Each row has a hidden stage along a path, written after it and counted from one end. A new block has a new path.
[ -94  161   34  150  289  -65 -105 -322  -25   28  284   74 -181  364
  172  125 -379  102 -177 -305 -114  -66   84  151  237  131   40 -324
    2  -46  114  -54   31    7   -4   64   21   94  -21  331  119]
31
[-234   11   51  273  194  305 -177 -160 -154   31  181  382 -189  211
  -93  154 -341  -61  115 -137 -454 -267  206  222  189 -129  127 -118
   10   39  231   78   84   18   99 -120  -22 -252 -242  581  199]
9
[  45  139   96 -172   33  -54 -164  246  -45 -132  -23 -192  -94 -326
   -6 -245  -68   49  -57 -277 -361   66 -134 -529  160  -15 -145  137
  120 -248  -10   19   -3  -45 -124 -171   35  333   22   17  194]
25
[  66 -109   87 -230  254 -126  -58  -16   71 -119  213   20 -171   31
  -16  163  -39 -200   10   14 -245 -157  -17 -181  -89  -28   46 -355
    8 -104  109  134   19  133 -113  150   79  206  -89   22  249]
6
[ 319 -169 -116 -316   78 -669  -38  197   24 -218 -230 -204  -60 -293
  240  -31  101  160  115  182  120  158 -211 -258   -8  -30  159  -15
   -7  -48  -83  -54   61  -23   -3  183  -33  357  -10 -454  -95]
9
[ 177 -300   19 -171   85  -96   76  267 -157 -186  130  -63   21 -110
 -232   78  -32 -232 -104 -160 -168   81 -264 -341 -123 -203 -172 -194
   29  -94   78  363  -67  -30  -58  -45 -114   77  -13  -75  335]
0
[  46  -22  -78  -32  127  196   48  100  -23   39   77   34  113   71
 -257   46  -20 -126 -164 -162   74  148   18  191  -65 -211   75  132
  118   16 -180   32  -12 -124   49  180  -55 -162  161  -88  -41]
5
[-206  303  -49    8   88  506  -85 -106 -164  163  390   23   29  203
 -198    1 -186  -75 -269 -328 -282  -62   88   94  229    8  -64   94
  192 -235 -159 -278  291   31  145  -38  -45 -102  107  496   90]
22
[-108 -111 -146 -119  -45   99   94  -48  -62   33  110  -60  206 -104
  -19  -88    8  -41  -73  140  191  160  -45  186 -198 -214  -12   50
   14   33 -348  -28   31  -84  -76  386  -16   34  160 -164  -56]
31
[ 182 -204   83  -56  -13 -312  -16  323 -191  -82  135  -65 -102  -20
  -43   34 -101  -34  -15  -97 -180  -17 -149 -271   49  -73 -121 -198
  -59 -119  169  240 -106 -112  -96 -192  -73  176   67   -4  189]
1
[-105    0   43  -76  -74  340  121  282 -180  137   64  -92   12 -197
 -156 -137 -141  -15   69  -46 -266 -206   26  101  258 -309   83  447
  241 -227 -200   46  307  -21  154 -253  -29 -290  102  267    7]
45
[ -59 -132 -228   53   23  199  -40 -165   14  139  -48   96  173  233
 -238  204  -25  -89  -76  139   87  -21   51  308   23 -117  194 -151
 -147   60  -37   20  309  -51  119  133   -7 -276 -120   37    8]
10
[  -3 -282   70   87   -7 -288  117    6 -226  -27   -4   73   -4  341
  181  321 -213 -122  -97  -29  -11  -26   -1  207   64  -39  -44 -505
 -195  120  280  310 -138  -56  -72   29  -53   17 -142  112  144]
40
[-119  128 -131  127   26  298 -135 -110  203  219 -145   95  107  230
 -329  108 -148   98  -82  131   67  -41  130  368  251 -189  382  268
   78  -71 -124    9  390 -173   83   27  117 -353  -41   57  -91]
3
[  83 -106   46  -49  -64 -137  100  296 -113   65  -76 -189 -126 -213
    3 -113 -162  165  100   41 -104 -134 -119  -51  323 -192   94  195
    7 -207   18  192  289  -88  150 -429  -79 -145    2  121   30]
39
[ 140   56  287  -26  262 -317   60   23  132   54  -28   68 -363   52
  194    1 -256  100  146  -20  -37 -253  235  257  212   40  299  -66
  -40   73  139  191 -100  -19   31 -133  112  -49   86   87  -29]
4
[  23 -293 -307  -30   75  128  209 -164    2   70 -140  -99  278 -127
 -132 -102 -119   73   14   74  319   63 -105  363  -45 -328  210  212
   74  120 -452  104  290  -59  125  326   -9 -358  143 -237  -42]
39
[ -40 -175   27 -201   17   33  -51  -30 -116 -168  -79  196   77   41
  -94  193 -142 -203   27   82 -323 -135  -52  -81   35 -103   30 -156
  103    4   14  148  139  144  -75  143   68  -22 -146   99  342]
7
[ -47 -222   31   83   -3 -115  120  -45 -100  120  123  160   56  390
  -27  325  -70 -221 -144  148  143   28  164  463 -158  -80  104 -361
 -151  155   46  194 -132 -135 -101  332   15  -48    5   67    8]
2
[  88  -53 -152   82  225  -58  133 -105  -71  -24    9  -46  -28 -216
   84 -222 -206  235   27 -181  273  185  -91  222   55 -161   95  153
  -57  148 -175   44   34 -120  277  -21 -209 -203   89  -45 -118]
29
[  55    2 -267  -44  219    8  -21 -195  193  188  165  -85   -6  131
 -120   83   12  102  -42  182  260  -20   45  328   15  -91  357    5
  -22  -89 -233 -190  404  -48  182  249    6 -135   64  -87 -204]
7
[-166 -159  120   -8   78   35  109  -83 -125 -120  -84  202   50  368
   10  484 -185 -334 -242  -34 -131   72    4  225   18 -151   12 -384
    9   73  245  361  -39   30  -55  191  -27  -73 -374  234  272]
38
[ -80   -4 -181 -123   73  347   -7 -156    7  -26   13  -49  267 -151
 -202 -190  -83  -45 -129 -157   24  129  -89   -7  -72 -165  -47  150
  118   20 -374  -24  119  -11  -36  279   42  -72  157 -132  123]
27
[  80 -127 -271  145  220 -122 -129 -143  -22   17   26  -80 -153  -94
  -24    2  -92  179   90  -32  -43  -17 -122  -78  155  -44  168 -183
 -242  -69  159    7  377  -43  307 -204 -169  -81 -325  175   36]
17
[-103  252  -11  103   68  306 -107  174 -337   82  295  117  -73  147
 -151   22 -227    1 -172 -407 -413  -15   89   96  322  -88    1  338
  365 -243 -134 -319  189  -60  187 -107 -139 -116  139  543    7]
10
[-181  -18 -212  232  295  304   -3 -402 -104  -84   80  228  112  258
 -119  201 -327  -29 -242 -304   42  224  -74  307   61 -185   57 -112
   65  130  -20   83  135  -36  207  218 -177 -291 -245  273  153]
31
[ 207 -233  104  -88  -54 -242   25  258  -28   68  -62  -89  -76  -44
  -70  -27  -20  -57   81   51  -79 -173   13  -99   57   -2    3 -247
 -258    4  160  282  -32  -78  -91 -253   54   10  103 -103  123]
7
[ 232 -172  181 -432   94 -308  156  254   25   16  288 -184 -238 -202
   90  -46  109 -149  149  218  -62 -279    1 -141 -121    8    9 -293
 -148 -125   12  115   13  134  -35  -86   28  196  208 -118   63]
7
[-125   -7  -55  105  -50  322  -58  131 -219   61  -92  155   80 -192
 -156 -201 -148   20  119 -122 -261  -46  138  184  107 -250   94  439
  184   51 -249  -74   62 -110   59   35   -3 -239  117  201   -5]
12
[  54 -271 -152  -49  120 -191  -91  -20 -218 -302 -107  156  -17 -148
   95  129  -83  -28  163   32 -151   65 -212 -194  -18 -143  -31 -291
 -169  137  256  152   22   64  165  -53 -217   23 -379   -2  180]
14
[ -55  -73 -116   95   64   21   45 -243   59   68 -149   52   67   43
   13    5 -175  120   -1  105  256   57    9  320   89  -89  163 -116
 -255  182   14  168  150  -96  155  -25  -53 -249 -126  -15  -30]
28
[ -39 -130 -277 -149  -20 -104 -100 -107   75    8  -53  -87  131  -33
   11  127  188  -31   10  374  169  116  -67   36 -153  -91  150 -217
 -218  -11  -52  -98  241  -34   29  309  -14  150 -222 -225 -108]
17
[ -44 -386  -41 -197   12  123  101  -99   51  -49   59   28  119  -52
  -91   59  -73 -160  193  311   65 -261 -136   13 -140 -253  -59 -457
 -327  133  141  454   66  112  -56  -91   24 -197  -80 -228  241]
38
[ -82 -132 -199 -168  179  -47 -204 -145  168 -145   53 -103  -18  -32
   -2  182  -46   22  108  237 -165 -136 -223 -284   63 -210  153 -236
    2 -238  124   93  377  110  -34   93   65  157 -376 -126  154]
43
[ 165 -157  273 -162 -171 -367  126  477 -127  106  111 -118 -214 -110
   55  -40  -10  -32  117  214  -92 -198   46  -43   72  -52    1  -94
 -166 -126  136  254  -80 -121  -79 -333   -2  111  183   31   10]
2
[ -57  -61 -213  153   69  -66 -183 -202   94  158    8   90  -74   58
   -3   -1 -163  275  238  312   42 -206  100  282  176 -108  374   17
 -130   -4  -43  -97  369  -86  114   18   55 -168  -74   61 -129]
7
[ -49  202 -171  105  146  103 -243   -1 -141   -6   84   45  -27 -151
   59 -285 -207  278  118 -285 -202   13   75   29  198 -111  109  421
  269  -43 -281 -390   33  -99   65  130   -9   48  227   62 -157]
14
[  50  139  -71   64  -43 -215   -7  108 -173   77 -124  -85  -82  -88
  172 -102 -137  286  -14  -40   67  122    6  153  336   12  150  243
  -31  -56  -48 -179  212 -160  280 -211 -162  -35  -15  172 -217]
21
[ -26  -56  -48   60  -29 -177 -137  123 -278   25  334   55  -10  214
   50   93 -109  -20  -96 -102 -215   16   46    5  -10  -16  -66 -123
  114 -123  -86 -197  -95 -119 -191  274   -1  292  198  138   23]
5
[-335  154  -79  342 -143  640 -151  -19 -172  275  149  150  113  281
 -365    5 -358   98 -122 -158 -259 -152   69  256  429 -231    7  223
   52 -174   20   33  367 -186  111 -402  -41 -468    2  519   90]
35
[  13   83 -185  -91   43   30  -56   65 -171 -110   62 -109  120 -217
    0 -187  -64  121 -117 -212    6  277 -184 -149   49 -121  -89  236
  147  -85 -252 -191   72  -89   96  103 -155  118  105  -70  -39]
25
[  34 -247   48 -134  -33 -537  131   57   12  -26 -170  -58 -162   42
  351  295  -44   69  183  531  166 -121  -46  203  126 -111  270 -333
 -282    3  296  264  190    3  115 -103  -56   37 -364  -60 -102]
42
[ -88    7   55   47  272  157  -71 -151 -195 -197   47  352  -43  207
   45  214 -258 -187  -29 -318 -267  -13   87  136   47  -66  -31 -247
   41  217  214   82 -207   93   86   90  -92 -103 -178  239  191]
13
[ -46 -200  125 -160   55 -636    0  -76   18 -188 -141   60 -217   42
  517  280 -147   69  221  466  -19 -131  -16   78   55  -57  220 -407
 -138   43  267  208  -12   73 -119  182   71  310 -363  -62   31]
39
[ 112   31   86  119   68 -174  115  213 -228  122  231 -173 -118   96
   83 -109 -217   91 -221 -430   -4   94   12   87  180   13 -117   -7
   25 -103  -53   17 -134 -198   -1 -132 -106   71  318  168  -30]
34
[-119 -103   78 -144 -156   81  160   71  -38   85  -52  -38  191  168
 -100  203   44 -289 -286  137   90  145   33  208 -110 -107  -41 -190
  -84   -5  -67  217    3  -91 -160  235   49   19  -28   -8   94]
32
[ -61  110   65  130  101  -63  -33  -84 -121  152   88   89 -182  172
  180   29 -203   72   21  -97 -107 -142  250  317  214   93  147 -109
 -103   49   82 -110   29  -45  119  -54   -4  -36   -4  343  -84]
17
[ 108 -362 -118  -67  -21 -359   32   63  -81   -8  -58  -30  -74    0
   12  256   78  -81   67  351    7  -24 -101    4  -42  -67  149 -387
 -304  -31  195  183  277  -21  114  -20 -114   26 -338   54   87]
9
[-150   -9  -64  237  -87  208  -40  183 -100  271  145  -64  -16  102
 -108  -19 -119  105   43   23  -48 -124  104  252  210 -255  108  131
  -86 -139   57   46  154 -232   74 -260  -47 -213   27  181 -180]
43
[   1   78 -161   15  100  -65 -134  -46   39   59   76   28  -64  -19
  -20  -52 -188  291  122  149   24  -75   -7  158  225 -157  306  280
  150 -128 -188 -175  326  -90  138   32   -2  -91   83   13 -145]
3
[-231  146  -55 -102  -70  362   84  -70   49  250  152  -64  102   85
 -178   72   45 -121 -221  213   98   53  109  340   16 -123  138  106
   -2 -164 -234  -95  368  -63  108  135   -4 -141  -26  221  -94]
27
[  40  -85   78 -116 -168 -280   13  221 -119  154  118 -283 -134 -287
  140 -271   12   81   70  118 -162 -123   31 -184   42   68  -46  -39
 -149 -205 -123  -20  103  -90 -146  -81   78  320  157  114   46]
25
[-135   78   87  189  111 -178  -61  -50 -228   43  297   70 -252  168
  257  104 -189   12 -102 -158 -188   46  132  121   77   81  -29 -283
 -113  -49  193  -65 -106  -97   19   27 -113  237 -153  465   14]
25
[ -27 -317  -12  -62  -35  -80  -36  -17  -53    5  132  112  -83  -57
  -80   68 -143  -16  274  391 -168 -336  -57  -22   15 -165   97 -275
 -209  -28  142  282  235   45   -2 -162   21 -108 -135  111  234]
2
[-135  256 -124  106  238  125 -236 -301 -141 -141  -39  218   40  154
  129    6 -360  150  -80 -394 -228   81   61  101  277   20   87  135
  274   72 -105 -291   31   25   87  244    1   22  -43  211   46]
19
[ 167 -192 -102   54 -114  -84  109  197  -42  265    0 -126   13  -82
 -190 -153  -72  182  107  177  196 -129    7  241  155 -147  191  154
 -180  -33 -138  119  277 -207  161 -280  -49 -315  250  -47 -127]
3

Each row has a hidden stage along a path, written after it and counted from one end. A new block has a new path.
[  -8  -37  -32   57  -84   84   52   95   61  -35   56   36   53   11
  -77   -9  -43  -34  -69   19  -64   23  -91   39   15  -52   66  -76
  -52  -16  -89   -9   56    2   42 -166 -137    2  -75  -14    2]
46
[ 216  153  115   66  -27 -215 -511 -222 -310  -40  -61 -163  221  -33
  103 -451  130  392  121  216  -76  320  132   70   45  -79   30  -97
  212   37 -168  -70 -160   80   81 -141   11 -102  -34   94  121]
28
[ -27  -23  -14  -24  -35   28  -70  -56  -38   -1   29   49   82   68
   31  -32  -10   81  -21   37  -65  -15   14  -67    5  -79  -49  -26
   19   71   -3  -18   21  -44   19   49  -48  -22  -20    8 -119]
24
[ 16 -18  -3  -7 -42  17 -56 -18 -28   0   9  29  98  39 -15 -43  -5  17
 -47  32 -26   0 -11 -29  11 -77 -20 -40  -4  63 -46   1   2  -1  25  15
 -69   6 -54   5 -88]
28
[ -59  -21   -3  -51  -54   33  -95  -49  -25   -3   13   53   58   82
   37  -47  -19  120   -5   35  -77  -10   -1  -65    2  -97  -52  -25
   45   55   -6  -30   21  -61   18   13  -29  -39   -3    3 -109]
16
[ -84 -118  106 -344 -422  -33  174  116  161  -81  -69 -231  165   -4
 -105  -82 -335  195  134 -268   59 -205  159   10 -211  -65  -73 -185
  224  275   45  274   26 -100   50  -87 -208  247   89  147 -414]
2
[  21    6    3   73  -80   52   14   60   25  -30   46   14   42  -14
  -74  -31  -14  -34  -73   21  -41   54  -66   38   24  -28   57  -81
  -50  -14 -113  -21    0   31   53 -134 -108    6  -87  -14   20]
46
[ -6 -14 -17   1 -24  13 -51 -14 -75  25  30  33  78  59  39 -27  18  78
 -16  61 -67  25   5 -48  29 -76 -36 -36  -6  59 -12   7  19 -31  -5  47
 -64 -21 -12  -8 -62]
27
[  15    0  -30   78  -92   79   46   90   34  -15   50    0   58  -12
  -71   18  -17  -46  -72   38  -49   60  -63   39   33  -28   64  -98
  -66   -3 -107    8    9   37   32 -118 -133   19  -73  -27   14]
44
[  46  -66 -131   57 -157  118  117  163  -80  -22   83 -226  217  100
   27  -27   26  161   86  139 -114  115  -34   88  -37 -126   85 -186
  -70   64   -1  189  110   58 -115 -109 -334  119   70  -32    6]
38
[ -18  -27  -26  -30  -20   18  -68  -34  -22   25   18   28   94   64
  -24  -50  -23   67  -32   49  -65   -9   -9  -32    2  -88  -14  -21
   18   48  -67  -21   51  -14   31   -9  -68  -11  -19   -9 -105]
1
[-21  -7 -25  18 -43  18 -61 -53 -39   7  57  48  76  51  11 -17  -9  57
 -31  62 -73   7  15 -46  21 -59 -19 -29  -3  63 -55 -28  19 -24  51  31
 -56 -22 -33  -1 -80]
5
[  -1   46  207   -2  -85 -157  152  -82 -198   83  130  185 -185   14
  190   48  -18  -72  -28 -218   31   37  140 -131  117  133 -208   36
 -103  222   46  -19 -100  -89  122  302  142  -29  -80   71   16]
23
[  96  141  146  -26  -64 -181 -302 -135 -230   50  -45  -89   57   15
   45 -263   83  215   41  117  -10  173   87   -6   42  -69  -55  -54
   96   64 -165  -19 -161   64   59   36   53  -18  -13    6   32]
5
[ -39  -17  -32  -32  -64   55  -93  -73  -23    9   28   33   81   96
   48  -10   -3   86  -19   56  -67    3   10  -72   14  -89  -64  -34
   22   80   -4  -20   12  -24    8   66  -38  -19  -14  -20 -143]
17
[  97 -168 -239   25 -219   47   31  -15   57  -69  109  -72  295    7
  284   58   88   53   85  -28  -51   92   65   29   48   65  -70  -56
   15  192  245   -9  347   -7   -1 -192 -142   53 -198   58 -107]
9
[ -27  -21  -28  -30  -68   18  -79  -46   17   29   30   56   95   48
    1   -4  -33   42  -38   39  -55    7   15  -39   26  -75  -18  -18
   27   62  -49  -16   48  -20   48    8  -49  -31  -37  -18 -124]
1
[ -29  -16  -19  -23  -68   57  -89  -70   20    0   20   50   84   53
   10  -18  -43   47  -41   18  -61    4   18  -59   15  -59  -29  -47
   41   75  -35  -32    3  -26   44   15  -42  -37  -36    8 -134]
12
[ 30 -18   6  -8 -26  30 -26  32 -11  16 -11  23  91  13 -53 -50 -26 -12
 -61   9 -25  16 -29  -6  13 -70  19 -61 -10  39 -76  18   4   8  16 -36
 -93   1 -43  13 -45]
31
[-16 -15  -2 -13 -42  21 -59 -59 -53   0  40  53  73  68  40 -29  -1  66
 -24  33 -57  -1  18 -64   9 -74 -40 -24   2  73  -3 -12  11 -34  23  63
 -49 -23 -23   9 -94]
25
[-19 -22 -23  -6 -31  16 -47 -44 -30  13  44  41  86  54  -7 -36 -33  67
 -27  40 -74  -4  15 -41   9 -62 -14 -30  13  64 -56 -22  41 -31  49   8
 -69 -20 -20   8 -94]
3
[  17  -14  -27   94  -72   71   47  113   31  -22   46   23   69  -31
  -70   19  -11  -45  -73   34  -52   55  -73   45   43  -33   72  -89
  -63   -8  -96    5   11   11   27 -133 -137    0  -83  -15   32]
40
[  17  -20    1   31  -53   42   47   95  -26    3   26    2   74    5
  -41  -15   -7    3  -42   16  -44   35  -43   15   13  -63   47  -80
  -48   20  -56   49   15   -4   -7  -55 -139   12  -27    1   12]
34
[  12   -5   -1   83  -68   60   56  111    1  -33   48   10   61  -24
  -74   -4  -14  -18  -57   30  -54   45  -67   46   18  -48   79  -92
  -63   -8  -98   21   -4    3   26 -118 -149   10  -58   -1   46]
39
[-111   68 -120  -83  116  234   59  272   81  177 -193 -213   48 -305
 -151  182  -21  312   -4  -44 -203  132  128  -82  -39  141  196 -318
  213 -230   73  115   64 -106 -263 -189 -228 -138  340  -25   37]
42
[ -44  -79  -56 -207 -110  195  -17  -92  164   16  -18   45  139   34
   80   26  -95   38  -21 -174  -54   12   90 -100 -111  -51  131  -91
  113   20  183   65  214  -38  -22  -68 -140 -103  105   83 -108]
22
[  -7  -15   -8   -8  -25   34  -55  -89  -55   -8   43   44   76   72
   43  -27   17   55  -35   17  -50  -11   22  -76   -4  -56  -54  -19
   -4   78   10  -32   14  -20   22   84  -41  -11  -35   10 -114]
23
[   4   34   44  -28  -48  -20 -163  -89  -85    8   -9    2   63   61
   17 -120    2  127   -7   61  -52   47   25  -44   15  -81  -54  -45
   58   68  -85  -35  -63   -3   40   27   -4  -25  -18    8  -78]
13
[ -94   70  -63  -52  176  115 -131   12   74  127 -150   40   23 -241
 -116  117  -20  151 -102  -41 -132   17  119 -152   24  133   54 -123
  201 -130   -3 -104    4 -122  -58  -55    5 -190  113   15  -79]
7
[ -40   23   68   83  -13  -66  -74  -12  -51 -119   36   82   18  -61
  -33   -6  134   63  -71   48    5 -117  -53  -56   -9  -43  -87   44
  -23  -19   12 -120  -73  -84   43   35   11   22 -167  -25  -88]
27
[-28 -35  -8 -11 -13  24 -62 -58 -52 -32  39  70  76  72  28 -61  -6  92
 -18  28 -74 -35  -4 -59 -12 -82 -39  -9  14  56   3 -45  39 -62  34  16
 -50 -28 -31  30 -91]
24
[  21  -18  -14    7  -36   46  -14    7  -23    3   21   24  103   15
  -23  -31  -31   15  -42   13  -49   21    3  -17    5  -53   29  -68
   -7   52  -51   19   18   -7   25  -23 -106   -8  -24   32  -41]
30
[  31  -42  -66   45  -82   54   14   71    7   -2   37    5  137   -5
    7   19  -12    1  -29   38  -56   54  -17   21   42  -43   33  -83
  -26   58  -28   37   64   -5    8  -82 -137    4  -64   10  -25]
33
[  14  -15  -23   74  -88   82   66  117   33   -7   50    7   60  -12
  -64   20  -23  -42  -66   21  -54   66  -68   44   36  -40   76 -101
  -67   -3  -89   30   17   20   14 -119 -151    5  -57  -22   28]
41
[-16  -1 -11 -32 -19  32 -88 -86 -81  18  22  18  74  83  55 -48  13 112
  -7  43 -72  16  33 -78   1 -69 -57 -36  23  71  -1 -20  11 -22   3  77
 -36 -25  11   6 -97]
21
[-27 -47  12   2 -21  20 -15 -38  -5 -37  52  88  52  39   2 -53 -25  45
 -40 -26 -65 -37 -13 -47 -14 -52  -3  -8   8  36  -7 -56  57 -69  57 -34
 -63 -40 -53  37 -66]
7
[ 15 -24 -25  19 -30  39 -24  13 -20   9  20  37 104  18 -22 -19 -34  11
 -47  31 -55  19  -3 -18  27 -54   5 -60  -7  63 -61   8  15 -14  28 -15
 -92 -12 -43  22 -62]
30
[-15 -12   3  12 -31  21 -35 -35 -62 -14  51  53  71  45  31 -27   6  75
 -20  30 -66   1  15 -53   1 -64 -15 -30  -6  52   4  -7  14 -48  21  43
 -70 -30 -15  19 -57]
27
[ -9 -13  16 -40 -19  11 -67 -66 -75   5  18  29  65  84  35 -70  14  85
 -18  21 -46 -12   7 -67 -13 -81 -57 -20   7  66  -3 -18  11 -23   9  62
 -39  -6 -14   9 -93]
23
[  24  -20   -1   54  -18   21   35   53  -81   -9   52   23   72   17
   -2  -40    7   37  -25   25  -67   38  -21    2   16  -50   29  -60
  -50   35  -42   20   23  -24   10  -35 -123   -6  -27   27   32]
32
[ -13  -27  -32  -36  -69   30  -51  -19  -44   28   21   11  105   77
   33  -21  -26   80   -6   55  -62   14   22  -47   16  -89  -40  -56
   13   93  -16   38   27  -24    1   49  -78    1    4   -1 -113]
26
[  21  -11  -20   70  -75   80   39   70   54  -17   46   27   54  -23
  -76   -4  -48  -56  -80   -2  -52   59  -55   37   32  -10   72  -94
  -44   -2 -107  -14   20   25   54 -146 -121  -10  -78    0   12]
45
[  25  -18   -1   27  -43   44    7   61   -5  -14   12   16   93  -10
  -56  -33  -19   -3  -53    8  -39   23  -35   14    6  -60   54  -75
  -20   19  -65   23   11   -3   16  -76 -127    0  -45   19   -8]
33
[  24  -18  -17   65  -52   56   38   83    8  -15   35   29   85  -32
  -50    7  -23  -28  -60    8  -49   40  -34   23   29  -29   62  -83
  -41   20  -70   16   15   -7   27  -87 -132   -7  -63   16   14]
35
[  -1  -44   30 -144  -40  108  -55 -107  104   22  -25   94   86    0
   28  -50 -108    9  -56 -178  -41   33   81  -86  -59  -26  107  -67
  113   20   82   10  106  -42   34  -54  -80 -136   51  101  -74]
25
[  28   -4  -17   74  -67   76   45  104   30  -10   30    4   67  -36
  -76    8  -16  -49  -75   15  -45   67  -60   43   33  -26   82 -102
  -54  -11 -100   16    7   28   19 -128 -140    1  -64  -11   36]
40
[  4 -23   6  50 -12  18  22  -3 -83 -40  70  54  68  26  15 -41   4  53
 -22  12 -69  -7  -4 -27  -6 -44   6 -34 -39  49 -13 -15  25 -51  38  -2
 -97 -11 -37  48  -3]
29
[  13  -18  -20   62  -90   70   34   93   69  -13   39   39   49  -11
  -79    5  -38  -81  -89   12  -37   50  -84   44   44  -36   61  -80
  -57   -5 -113  -10   23   28   48 -150 -113    2 -100  -24    6]
44
[  27  -18   12   68  -85   63   81  108   46  -38   44   13   46  -39
  -70    3   -2  -67  -78  -31  -20   40  -76   45   13  -22   76  -83
  -69  -15  -63   10   19   19   24 -135 -140   16  -94   -8   34]
41
[  26  -40  -70   11 -117   87   34   89  -42   -5   38 -135  182   66
   -3  -25   -1  123   34   93  -81   69   -5   31  -31 -120   66 -144
  -19   54   -9  143   51   28  -75  -41 -246   60   56  -17  -50]
33
[  12   12   42   97  -40   23    2   48   21 -100   32   42   64  -94
  -90    2   51  -21  -92   -5   -5  -33  -50    7  -15  -20   52  -44
  -34  -34  -41  -48  -48  -24   45  -74  -98    8 -128    9  -13]
34
[  36  -15   10   92  -24   46   77  100  -28  -44   48    6   61  -32
  -62  -25   19  -18  -59   -4  -44   31  -66   37    4  -28   70  -77
  -73  -13  -62    2   12   -1   12 -109 -149   15  -71   16   60]
37
